Below are the code and all the weights of a small trained network. Each question names an input and a class and asks about switching units off, where a switched-off unit gives its printed mean instead of its output.

import numpy as np


def w(rows, s, z=0):
    codes = np.array(rows[::2]) - 128.0
    scale = np.full(codes.shape[1], s)
    scale[-1] = z or s
    return codes * scale


def norm(h):
    return h / np.sqrt((h * h).mean(-1, keepdims=True) + 1e-5)


def f(y):
    return y / 2 * (1 + np.tanh(0.7978845608 * (y + 0.044715 * y**3)))


def log_softmax(a):
    a = a - a.max(-1, keepdims=True)
    return a - np.log(np.exp(a).sum(-1, keepdims=True))


def net(x, mask):
    res = np.array(x, float).reshape(1, 5) / 4 @ E
    u = 0
    for l in range(2):
        y = f(norm(res) @ A[l][:, :-1].T + A[l][:, -1])
        res = res + np.where(mask[u : u + 15], y, B[l][:, -1]) @ B[l][:, :-1]
        u += 15
    return log_softmax(norm(res)[-1] @ U[:, :-1].T + U[:, -1])


A, B = {}, {}
E = w([
[226,173,2],'x0',
[11,134,68],'x1',
[211,90,196],'x2',
[187,223,54],'x3',
[5,204,204],'x4',
],0.0055)
A[0] = w([
[116,224,116,165],'L0N0',
[137,137,199,53],'L0N1',
[58,137,108,151],'L0N2',
[189,150,244,119],'L0N3',
[205,109,79,180],'L0N4',
[120,196,134,63],'L0N5',
[116,211,9,129],'L0N6',
[13,138,75,129],'L0N7',
[20,140,57,195],'L0N8',
[177,163,177,118],'L0N9',
[223,59,36,150],'L0N10',
[174,63,159,253],'L0N11',
[125,134,141,62],'L0N12',
[169,29,171,75],'L0N13',
[174,111,84,170],'L0N14',
],0.013,0.0019)
B[0] = w([
[81,175,105,181],'L0N0',
[182,113,155,158],'L0N1',
[108,90,132,180],'L0N2',
[223,91,184,213],'L0N3',
[113,175,79,209],'L0N4',
[91,152,128,145],'L0N5',
[126,245,159,235],'L0N6',
[75,48,140,228],'L0N7',
[72,78,151,236],'L0N8',
[115,98,162,161],'L0N9',
[87,85,2,253],'L0N10',
[120,62,99,197],'L0N11',
[142,122,128,122],'L0N12',
[124,124,81,194],'L0N13',
[143,160,97,176],'L0N14',
],0.024,0.0069)
A[1] = w([
[135,221,170,2],'L1N0',
[213,123,196,195],'L1N1',
[184,169,67,178],'L1N2',
[124,102,249,81],'L1N3',
[121,127,136,79],'L1N4',
[107,145,155,88],'L1N5',
[120,124,119,79],'L1N6',
[224,132,215,185],'L1N7',
[121,114,129,48],'L1N8',
[127,153,120,94],'L1N9',
[18,243,77,209],'L1N10',
[87,131,118,98],'L1N11',
[198,200,98,120],'L1N12',
[103,135,98,96],'L1N13',
[54,53,155,144],'L1N14',
],0.012,0.0025)
B[1] = w([
[93,73,104,133],'L1N0',
[228,133,194,172],'L1N1',
[153,188,142,169],'L1N2',
[207,113,46,184],'L1N3',
[133,108,113,122],'L1N4',
[141,105,122,127],'L1N5',
[126,118,120,126],'L1N6',
[255,81,184,180],'L1N7',
[117,122,115,122],'L1N8',
[124,134,126,124],'L1N9',
[216,190,231,255],'L1N10',
[150,111,129,145],'L1N11',
[100,209,164,147],'L1N12',
[144,106,121,143],'L1N13',
[171,207,176,213],'L1N14',
],0.018,0.008)
U = w([
[162,213,67,147],'0',
[177,79,5,182],'1',
[90,41,198,165],'2',
[93,151,189,134],'3',
[207,127,148,2],'4',
[241,22,160,171],'5',
],0.018,0.004)

Each question gives the input, the list of numbers given to net, and the class t.
The units are the neurons (one row each of A and B). Each row of codes is followed by its name. A weight is (code - 128) times the scale printed after its matrix; where a second scale follows, it is the last column's (A, B and U).
mask holds one flag per neuron, layer by layer. A switched-off neuron (its flag False) gives its mean, the last column of its row in B, instead of its output. The means were averaged over made-up inputs and are rounded, as every weight is.
A unit's drop is (log p(t) with every unit on - log p(t) with that unit switched off) / (log p(t) with every unit on - log p(t) with every unit switched off).
The circuit of an input: a set's keep is (log p(t) with only the set's units on - log p(t) with every unit switched off) / (log p(t) with every unit on - log p(t) with every unit switched off). Starting from the 12 units with the biggest drops (on a tie, the unit counted first), units are removed one at a time, each time the one whose removal leaves the highest keep (on an exact tie, the one counted first), for as long as the keep stays at least 0.8.
circuit, biggest first: the units of the circuit, biggest drop first
k most important neurons: the k neurons with the biggest drops, biggest first
k most important neurons of layer l: the k neurons of layer l with the biggest drops, biggest first
drop of u: that unit's drop, to one decimal
input [4,4,-8,-5,-6], class 0: circuit, biggest first -> [L0N6]
input [7,-6,0,5,-8], class 0: circuit, biggest first -> [L0N4; L1N12]
input [-5,7,6,1,5], class 2: circuit, biggest first -> [L0N6; L1N7]
input [-3,0,-2,-6,1], class 2: 2 most important neurons -> [L0N3; L0N6]
input [2,4,4,0,8], class 2: 3 most important neurons of layer 0 -> [L0N7; L0N6; L0N8]
input [-6,-8,-1,2,-6], class 1: 2 most important neurons of layer 0 -> [L0N10; L0N13]
input [7,7,1,0,-7], class 0: 2 most important neurons -> [L0N6; L1N10]
input [-1,4,-3,0,5], class 2: 2 most important neurons of layer 0 -> [L0N7; L0N8]
input [-6,-5,-1,8,-6], class 1: 2 most important neurons of layer 0 -> [L0N6; L0N10]
input [-2,-8,-5,4,-3], class 1: 3 most important neurons -> [L0N10; L0N6; L1N14]
input [-1,8,-1,-3,-7], class 2: 2 most important neurons of layer 0 -> [L0N8; L0N7]
input [3,-4,-3,-2,-1], class 1: 2 most important neurons -> [L0N10; L1N14]
input [8,2,-1,-2,-7], class 0: 2 most important neurons of layer 0 -> [L0N6; L0N7]
input [3,-6,8,7,-7], class 1: most important neuron -> [L0N10]
input [-3,-2,8,1,-5], class 1: 2 most important neurons of layer 0 -> [L0N10; L0N13]
input [7,-7,1,5,-5], class 0: 2 most important neurons of layer 0 -> [L0N7; L0N4]
input [4,2,0,7,-5], class 0: drop of L0N6 -> 0.1
input [0,5,-3,-3,3], class 2: drop of L0N3 -> 0.0
input [1,2,-4,2,-8], class 0: drop of L1N10 -> 0.1
input [6,4,5,4,-4], class 0: most important neuron of layer 1 -> [L1N10]
